Here is a tiny trained network, its code and every weight. The questions are about switching its units off for an input and a class, where a switched-off unit gives its printed mean instead of its output.

import numpy as np


def w(rows, s, z=0):
    codes = np.array(rows[::2]) - 128.0
    scale = np.full(codes.shape[1], s)
    scale[-1] = z or s
    return codes * scale


def norm(h):
    return h / np.sqrt((h * h).mean(-1, keepdims=True) + 1e-5)


def f(y):
    return np.maximum(y, 0)


def log_softmax(a):
    a = a - a.max(-1, keepdims=True)
    return a - np.log(np.exp(a).sum(-1, keepdims=True))


def net(x, mask):
    res = np.array(x, float).reshape(1, 7) / 4 @ E
    u = 0
    for l in range(4):
        y = f(norm(res) @ A[l][:, :-1].T + A[l][:, -1])
        res = res + np.where(mask[u : u + 3], y, B[l][:, -1]) @ B[l][:, :-1]
        u += 3
    return log_softmax(norm(res)[-1] @ U[:, :-1].T + U[:, -1])


A, B = {}, {}
E = w([
[65,55,93,221,59,175,203,118,161],'x0',
[129,130,141,135,136,130,124,116,157],'x1',
[144,130,122,121,114,149,120,114,122],'x2',
[109,195,255,164,69,144,116,245,133],'x3',
[107,122,133,131,139,104,134,123,118],'x4',
[88,84,166,43,160,173,195,125,131],'x5',
[100,124,151,143,151,105,130,106,131],'x6',
],0.0064)
A[0] = w([
[75,148,221,206,7,194,170,173,103,10],'L0N0',
[170,215,195,201,99,46,47,245,127,20],'L0N1',
[142,174,253,110,106,117,137,178,135,2],'L0N2',
],0.006,0.0044)
B[0] = w([
[145,154,69,94,254,83,108,137,166,228],'L0N0',
[79,165,112,121,77,178,103,84,79,254],'L0N1',
[185,114,167,166,129,168,149,108,68,191],'L0N2',
],0.0099,0.0063)
A[1] = w([
[189,127,40,254,145,69,45,154,125,181],'L1N0',
[136,100,239,74,190,216,154,223,54,3],'L1N1',
[68,33,88,197,24,145,194,99,153,29],'L1N2',
],0.0067,0.0017)
B[1] = w([
[171,106,130,148,62,25,162,8,131,255],'L1N0',
[221,50,165,146,129,77,161,51,163,225],'L1N1',
[171,81,161,107,63,176,164,124,2,213],'L1N2',
],0.0088,0.006)
A[2] = w([
[115,26,99,75,176,146,156,151,152,102],'L2N0',
[145,108,137,97,215,194,183,132,136,122],'L2N1',
[71,147,182,118,61,180,108,255,183,3],'L2N2',
],0.0081,0.0033)
B[2] = w([
[55,160,134,107,87,158,89,176,136,245],'L2N0',
[95,99,122,78,113,132,152,249,147,254],'L2N1',
[218,79,134,161,57,155,179,15,61,128],'L2N2',
],0.011,0.0041)
A[3] = w([
[138,198,96,131,190,106,46,28,145,159],'L3N0',
[159,130,56,167,74,2,163,52,99,4],'L3N1',
[117,157,63,47,117,20,76,160,193,253],'L3N2',
],0.0071,0.0023)
B[3] = w([
[35,118,23,213,97,123,80,175,187,226],'L3N0',
[251,123,123,188,222,117,125,106,131,254],'L3N1',
[45,210,193,162,254,118,165,204,222,211],'L3N2',
],0.0075,0.0078)
U = w([
[115,199,40,219,212,43,79,95,192,73],'0',
[207,75,190,140,105,79,193,42,56,254],'1',
[49,151,168,56,213,90,175,205,210,116],'2',
[44,50,67,60,67,210,193,185,43,55],'3',
[72,250,148,202,66,182,48,98,43,43],'4',
],0.012,0.0065)

Each question gives the input, the list of numbers given to net, and the class t.
The units are the neurons (one row each of A and B). Each row of codes is followed by its name. A weight is (code - 128) times the scale printed after its matrix; where a second scale follows, it is the last column's (A, B and U).
mask holds one flag per neuron, layer by layer. A switched-off neuron (its flag False) gives its mean, the last column of its row in B, instead of its output. The means were averaged over made-up inputs and are rounded, as every weight is.
A unit's drop is (log p(t) with every unit on - log p(t) with that unit switched off) / (log p(t) with every unit on - log p(t) with every unit switched off).
The circuit of an input: a set's keep is (log p(t) with only the set's units on - log p(t) with every unit switched off) / (log p(t) with every unit on - log p(t) with every unit switched off). Starting from all 12 units, units are removed one at a time, each time the one whose removal leaves the highest keep (on an exact tie, the one counted first), for as long as the keep stays at least 0.8.
circuit, biggest first: the units of the circuit, biggest drop first
unit that matters most: the unit with the biggest drop
top k neurons: the k neurons with the biggest drops, biggest first
top k neurons in layer l: the k neurons of layer l with the biggest drops, biggest first
drop when u is switched off: that unit's drop, to one decimal
input [3,-6,-3,0,8,4,5], class 3: circuit, biggest first -> L1N0; L3N2
input [3,1,7,-5,-4,5,7], class 3: top neuron -> L0N0
input [-1,-8,-8,8,-1,4,-7], class 1: top 3 neurons -> L0N2; L1N1; L3N2
input [-1,-1,-5,3,-1,4,-8], class 1: top 2 neurons -> L1N1; L0N2
input [1,5,-6,-6,5,2,0], class 3: top 3 neurons -> L0N0; L1N0; L1N2
input [-3,4,-2,1,6,-3,7], class 4: top 3 neurons -> L0N1; L0N0; L1N0
input [-1,7,-1,6,1,-5,-2], class 4: top 2 neurons -> L0N1; L0N2
input [7,6,4,8,-1,1,7], class 2: circuit, biggest first -> L0N0; L3N1
input [4,7,2,-4,7,2,5], class 3: top 2 neurons -> L1N0; L0N0
input [0,0,4,2,-2,-4,8], class 4: top 2 neurons -> L0N1; L1N1
input [3,-5,5,-8,-2,-1,2], class 1: top 2 neurons -> L0N0; L1N2
input [-4,8,7,1,-8,-1,0], class 4: top 3 neurons -> L0N0; L1N0; L3N1
input [5,-5,-4,8,-1,0,7], class 0: top 2 neurons in layer 0 -> L0N0; L0N2
input [-7,-3,-2,-8,5,1,-4], class 2: unit that matters most -> L1N0
input [4,4,-4,1,7,1,8], class 2: top 2 neurons -> L1N0; L0N1
input [-4,4,7,7,2,1,7], class 1: top 4 neurons -> L0N2; L1N1; L2N0; L3N2
input [-1,8,3,2,-3,-5,-8], class 4: top 3 neurons -> L0N1; L0N0; L1N1
input [3,1,-1,-5,-7,6,3], class 3: top 2 neurons -> L0N0; L1N2
input [-7,-1,-8,7,4,-1,-8], class 4: top 2 neurons -> L0N1; L1N0
input [2,-5,-3,-7,-1,5,-3], class 3: unit that matters most -> L0N0
input [1,-4,6,5,-6,-4,-1], class 0: top 2 neurons in layer 1 -> L1N2; L1N0
input [-7,-5,-2,1,-4,6,-3], class 1: top 2 neurons in layer 0 -> L0N0; L0N2
input [1,-6,-7,0,-8,7,6], class 3: top 2 neurons in layer 1 -> L1N0; L1N1
input [-1,5,8,-1,-1,5,0], class 2: top 2 neurons in layer 1 -> L1N0; L1N2
input [-3,4,0,7,5,-2,7], class 4: drop when L0N1 is switched off -> 3.1
input [6,-5,8,6,-3,-5,-8], class 0: drop when L0N0 is switched off -> 2.8
input [7,4,-1,-4,7,5,5], class 3: drop when L1N0 is switched off -> 0.4
input [-6,-5,4,3,-7,8,7], class 1: unit that matters most -> L1N1
input [8,-8,-4,7,-4,-5,1], class 0: drop when L0N0 is switched off -> 5.0
